Below is a small trained network, with its code and all its weights. Each question gives an input and a target symbol and asks what happens when units are switched off, that is, made to give their printed mean instead of their output.

import numpy as np


def w(rows, s, z=0):
    codes = np.array(rows[::2]) - 128.0
    scale = np.full(codes.shape[1], s)
    scale[-1] = z or s
    return codes * scale


def f(y):
    return np.maximum(y, 0)


def softmax(a):
    e = np.exp(a - a.max(-1, keepdims=True))
    return e / e.sum(-1, keepdims=True)


def log_softmax(a):
    a = a - a.max(-1, keepdims=True)
    return a - np.log(np.exp(a).sum(-1, keepdims=True))


def net(x, mask):
    ids = ['γζλξπτφψω'.index(c) for c in x.split()]
    T = len(ids)
    res = E[ids] + P[:T]
    u = 0
    for l in range(2):
        q, k, v = (res @ M[l].T for M in (Q, K, V))
        z = softmax(np.where(np.tri(T) > 0, q @ k.T / 4**0.5, -1e9)) @ v
        res = res + np.where(mask[u], z, O[l][:, -1]) @ O[l][:, :-1]
        u += 1
        y = f(res @ A[l][:, :-1].T + A[l][:, -1])
        res = res + np.where(mask[u : u + 12], y, B[l][:, -1]) @ B[l][:, :-1]
        u += 12
    return log_softmax(res[-1] @ U[:, :-1].T + U[:, -1])


Q, K, V, O, A, B = {}, {}, {}, {}, {}, {}
E = w([
[93,131,181,99,96,120,150,191,3],'γ',
[134,111,103,131,69,192,114,192,60],'ζ',
[115,103,101,164,149,144,99,196,41],'λ',
[201,110,111,86,136,145,147,232,172],'ξ',
[85,67,93,142,153,71,234,157,117],'π',
[157,103,105,84,79,202,161,116,159],'τ',
[168,137,244,89,161,171,74,178,142],'φ',
[94,104,108,168,237,150,115,81,150],'ψ',
[104,118,106,77,106,125,88,60,35],'ω',
],0.018)
P = w([
[103,212,93,139,80,51,132,148,148],'0',
[72,203,77,77,137,94,134,195,136],'1',
[119,197,80,81,163,125,122,130,117],'2',
[205,177,115,196,134,125,160,94,105],'3',
[137,117,112,175,102,137,149,119,126],'4',
[35,118,80,71,132,157,147,172,167],'5',
[134,118,110,56,170,171,145,149,105],'6',
[217,100,158,126,131,150,158,72,93],'7',
[149,51,164,182,93,151,164,99,129],'8',
[73,5,114,136,90,174,125,114,178],'9',
[77,49,140,8,148,183,144,140,143],'10',
[166,47,191,32,137,154,178,128,94],'11',
[205,8,208,174,81,158,193,95,123],'12',
],0.011)
Q[0] = w([
[7,121,105,51,121,135,82,173,172],'L0H0',
[138,69,114,78,210,178,152,160,110],'L0H0',
[101,188,91,161,105,74,69,122,189],'L0H0',
[156,169,111,86,155,99,122,113,117],'L0H0',
],0.013)
K[0] = w([
[218,145,169,254,85,93,138,72,125],'L0H0',
[90,38,178,135,86,154,126,96,99],'L0H0',
[141,254,120,143,100,100,153,132,132],'L0H0',
[53,140,125,198,67,104,122,167,189],'L0H0',
],0.01)
V[0] = w([
[144,158,150,24,146,15,170,49,135],'L0H0',
[133,106,190,17,102,7,229,247,41],'L0H0',
[13,126,131,154,175,140,176,186,241],'L0H0',
[176,67,2,120,211,70,61,115,86],'L0H0',
],0.0054)
O[0] = w([
[168,155,39,5,247,141,132,141,63,125],'L0H0',
[20,122,163,15,95,84,158,204,146,254],'L0H0',
[27,90,30,178,129,189,91,160,209,77],'L0H0',
[196,28,91,88,94,1,58,212,145,210],'L0H0',
],0.0083,0.0042)
A[0] = w([
[103,105,92,132,131,111,202,106,112,58],'L0N0',
[151,50,2,166,145,184,162,130,89,196],'L0N1',
[179,130,152,173,160,211,133,134,65,166],'L0N2',
[120,146,135,145,193,159,216,164,185,197],'L0N3',
[108,110,147,161,129,150,211,166,155,186],'L0N4',
[151,72,141,72,156,157,124,157,203,172],'L0N5',
[97,89,159,161,169,125,205,117,96,254],'L0N6',
[85,159,153,160,218,111,150,102,167,104],'L0N7',
[150,74,110,132,169,101,99,165,236,222],'L0N8',
[47,131,104,137,54,146,34,48,114,93],'L0N9',
[144,82,144,128,206,137,130,136,144,100],'L0N10',
[138,120,136,126,164,197,172,84,134,112],'L0N11',
],0.0077,0.0026)
B[0] = w([
[104,158,142,109,195,191,179,120,94,190],'L0N0',
[148,139,110,49,139,157,123,160,153,254],'L0N1',
[174,186,131,78,129,120,94,52,84,177],'L0N2',
[167,118,148,96,129,198,75,134,111,198],'L0N3',
[135,93,140,188,78,183,102,171,159,217],'L0N4',
[175,117,162,147,120,180,189,57,173,233],'L0N5',
[168,114,76,124,165,220,33,68,113,245],'L0N6',
[149,81,76,121,103,91,53,76,123,151],'L0N7',
[171,152,160,124,125,137,48,122,163,209],'L0N8',
[212,117,151,104,147,100,128,161,80,204],'L0N9',
[72,93,170,2,96,75,153,100,137,173],'L0N10',
[195,137,118,127,138,85,105,119,149,153],'L0N11',
],0.0071,0.0061)
Q[1] = w([
[250,25,109,117,22,113,93,144,14],'L1H0',
[248,221,91,182,192,121,217,61,254],'L1H0',
[89,184,138,203,234,4,249,91,224],'L1H0',
[124,93,116,128,95,26,109,165,100],'L1H0',
],0.0053)
K[1] = w([
[157,25,161,74,176,207,172,144,155],'L1H0',
[96,228,67,151,101,84,51,178,37],'L1H0',
[85,211,48,95,96,103,112,253,111],'L1H0',
[173,143,80,207,203,189,120,121,69],'L1H0',
],0.0058)
V[1] = w([
[70,79,25,135,117,109,158,59,112],'L1H0',
[64,121,191,151,255,82,24,160,105],'L1H0',
[145,94,112,123,220,138,155,111,191],'L1H0',
[136,89,71,160,117,137,157,203,46],'L1H0',
],0.0069)
O[1] = w([
[135,87,20,95,24,145,52,45,91,2],'L1H0',
[122,64,250,125,233,148,71,69,54,36],'L1H0',
[31,154,78,56,150,85,40,141,153,248],'L1H0',
[134,67,139,117,2,131,150,165,130,32],'L1H0',
],0.0088,0.0059)
A[1] = w([
[66,172,156,173,85,150,155,126,141,28],'L1N0',
[103,104,60,173,111,125,82,2,112,52],'L1N1',
[112,175,150,112,108,146,71,148,151,173],'L1N2',
[123,210,51,213,136,80,56,197,71,166],'L1N3',
[172,113,82,145,106,71,118,155,96,99],'L1N4',
[140,116,95,122,132,97,143,168,167,160],'L1N5',
[109,79,138,87,135,66,121,130,171,149],'L1N6',
[130,140,138,139,91,74,237,199,106,72],'L1N7',
[119,48,244,164,157,92,66,180,65,3],'L1N8',
[150,209,178,141,149,184,108,110,119,161],'L1N9',
[100,169,193,121,197,144,132,84,148,133],'L1N10',
[143,57,93,167,181,147,206,108,119,86],'L1N11',
],0.0074,0.0034)
B[1] = w([
[107,156,139,226,138,190,49,121,64,142],'L1N0',
[91,178,140,112,64,155,194,193,59,162],'L1N1',
[152,100,109,227,161,136,179,121,97,200],'L1N2',
[89,120,58,96,135,91,120,14,143,184],'L1N3',
[82,84,87,169,99,139,157,139,229,173],'L1N4',
[148,180,197,147,72,71,94,102,114,197],'L1N5',
[100,129,128,172,78,61,93,178,31,209],'L1N6',
[144,121,239,100,92,135,105,32,147,209],'L1N7',
[87,33,101,114,128,92,126,1,175,227],'L1N8',
[123,155,31,165,170,167,218,120,108,210],'L1N9',
[157,70,47,158,75,127,137,153,55,254],'L1N10',
[167,103,115,92,32,123,89,194,218,145],'L1N11',
],0.0056,0.0092)
U = w([
[79,174,174,46,112,198,161,64,123,2],'γ',
[161,164,142,158,77,172,115,100,79,102],'ζ',
[124,99,147,148,100,81,116,95,179,125],'λ',
[143,254,193,115,168,100,70,152,155,183],'ξ',
[98,101,98,83,100,141,124,220,134,147],'π',
[147,238,70,100,95,172,159,56,168,132],'τ',
[154,142,89,172,153,109,202,141,92,99],'φ',
[169,180,137,115,155,181,11,54,137,151],'ψ',
[215,147,107,21,113,60,178,99,84,146],'ω',
],0.0054,0.0058)

Each question gives the input, a string of symbols that net reads in full, and the target symbol t.
The units are the heads (4 rows each of Q, K, V and O) and the neurons (one row each of A and B). Each row of codes is followed by its name. A weight is (code - 128) times the scale printed after its matrix; where a second scale follows, it is the last column's (O, A, B and U).
mask holds one flag per unit, layer by layer, with each layer's heads first. A switched-off unit (its flag False) gives its mean, the last column of its rows in O or B, instead of its output. The means were averaged over made-up inputs and are rounded, as every weight is.
A unit's drop is (log p(t) with every unit on - log p(t) with that unit switched off) / (log p(t) with every unit on - log p(t) with every unit switched off).
The circuit of an input: a set's keep is (log p(t) with only the set's units on - log p(t) with every unit switched off) / (log p(t) with every unit on - log p(t) with every unit switched off). Starting from the 12 units with the biggest drops (on a tie, the unit counted first), units are removed one at a time, each time the one whose removal leaves the highest keep (on an exact tie, the one counted first), for as long as the keep stays at least 0.8.
units of the circuit, in order: the units of the circuit, biggest drop first
top k neurons: the k neurons with the biggest drops, biggest first
top k neurons in layer l: the k neurons of layer l with the biggest drops, biggest first
input ζ ω τ ω ω, target τ: units of the circuit, in order : (L1H0 L0N5)
input ω π γ ψ λ, target ψ: units of the circuit, in order : (L1H0)
input ψ ω ξ π π π τ ω π ω γ τ π, target τ: units of the circuit, in order : (L1H0 L0N5 L0N6)
input π π λ ζ ζ γ π ξ τ λ ω, target τ: units of the circuit, in order : (L1H0 L0H0)
input λ ω ψ ψ γ φ λ π ζ τ λ π, target τ: units of the circuit, in order : (L1H0 L0H0 L0N6)
input ω λ λ ω λ τ, target ω: top 2 neurons : (L0N6 L0N4)
input ζ τ ξ π ω, target π: top 2 neurons in layer 0 : (L0N6 L0N0)
input λ π ω ζ λ π π ζ λ γ γ π π, target π: units of the circuit, in order : (L0N4 L0H0)
input ω π π π ω τ π ξ, target τ: top 2 neurons in layer 0 : (L0N5 L0N3)
input λ λ γ ω ω τ λ, target τ: top 2 neurons in layer 0 : (L0N5 L0N9)
input ω φ ω ω, target φ: top 3 neurons : (L0N5 L1N9 L1N10)
input τ τ ω ω π λ γ π π ω ζ φ, target φ: units of the circuit, in order : (L1H0 L1N9 L1N10)
input τ π γ, target τ: units of the circuit, in order : (L1H0 L0H0)
input π ζ π ω π π λ ζ, target π: units of the circuit, in order : (L0H0 L1H0)
input π λ π ω ω λ φ ζ ξ λ ξ ω, target ξ: units of the circuit, in order : (L1H0 L0N5 L0N8 L0H0)
input ω ω γ φ γ ψ ω ξ ζ λ, target ξ: top neuron : (L0N5)
input ψ τ ω τ τ ξ τ π ψ π τ, target ψ: top 3 neurons : (L0N8 L0N10 L0N1)
input ξ λ ψ λ φ ω γ ω γ, target φ: units of the circuit, in order : (L1H0 L1N9)
input ζ τ ω γ ψ τ ω φ ω γ, target φ: units of the circuit, in order : (L1H0 L1N9 L1N10)
input τ ω ω ω λ τ ω π π τ, target τ: top neuron in layer 1 : (L1N10)
input π ω τ ω ω ξ λ, target ω: top 3 neurons : (L1N3 L0N2 L0N4)
input ω ω ω π ψ λ ω, target ψ: top 2 neurons : (L0N5 L0N10)
input λ π λ π π ω π ψ, target ω: units of the circuit, in order : (L0H0 L0N10)
input ζ τ π ψ π ω π λ ω ω ζ π ξ, target ξ: top 3 neurons : (L0N5 L0N8 L1N10)
input φ ψ ω ξ ω φ λ ω ω φ, target ω: top 2 neurons in layer 1 : (L1N10 L1N8)
input λ ω ω π τ γ ζ, target τ: top 2 neurons : (L0N5 L1N3)
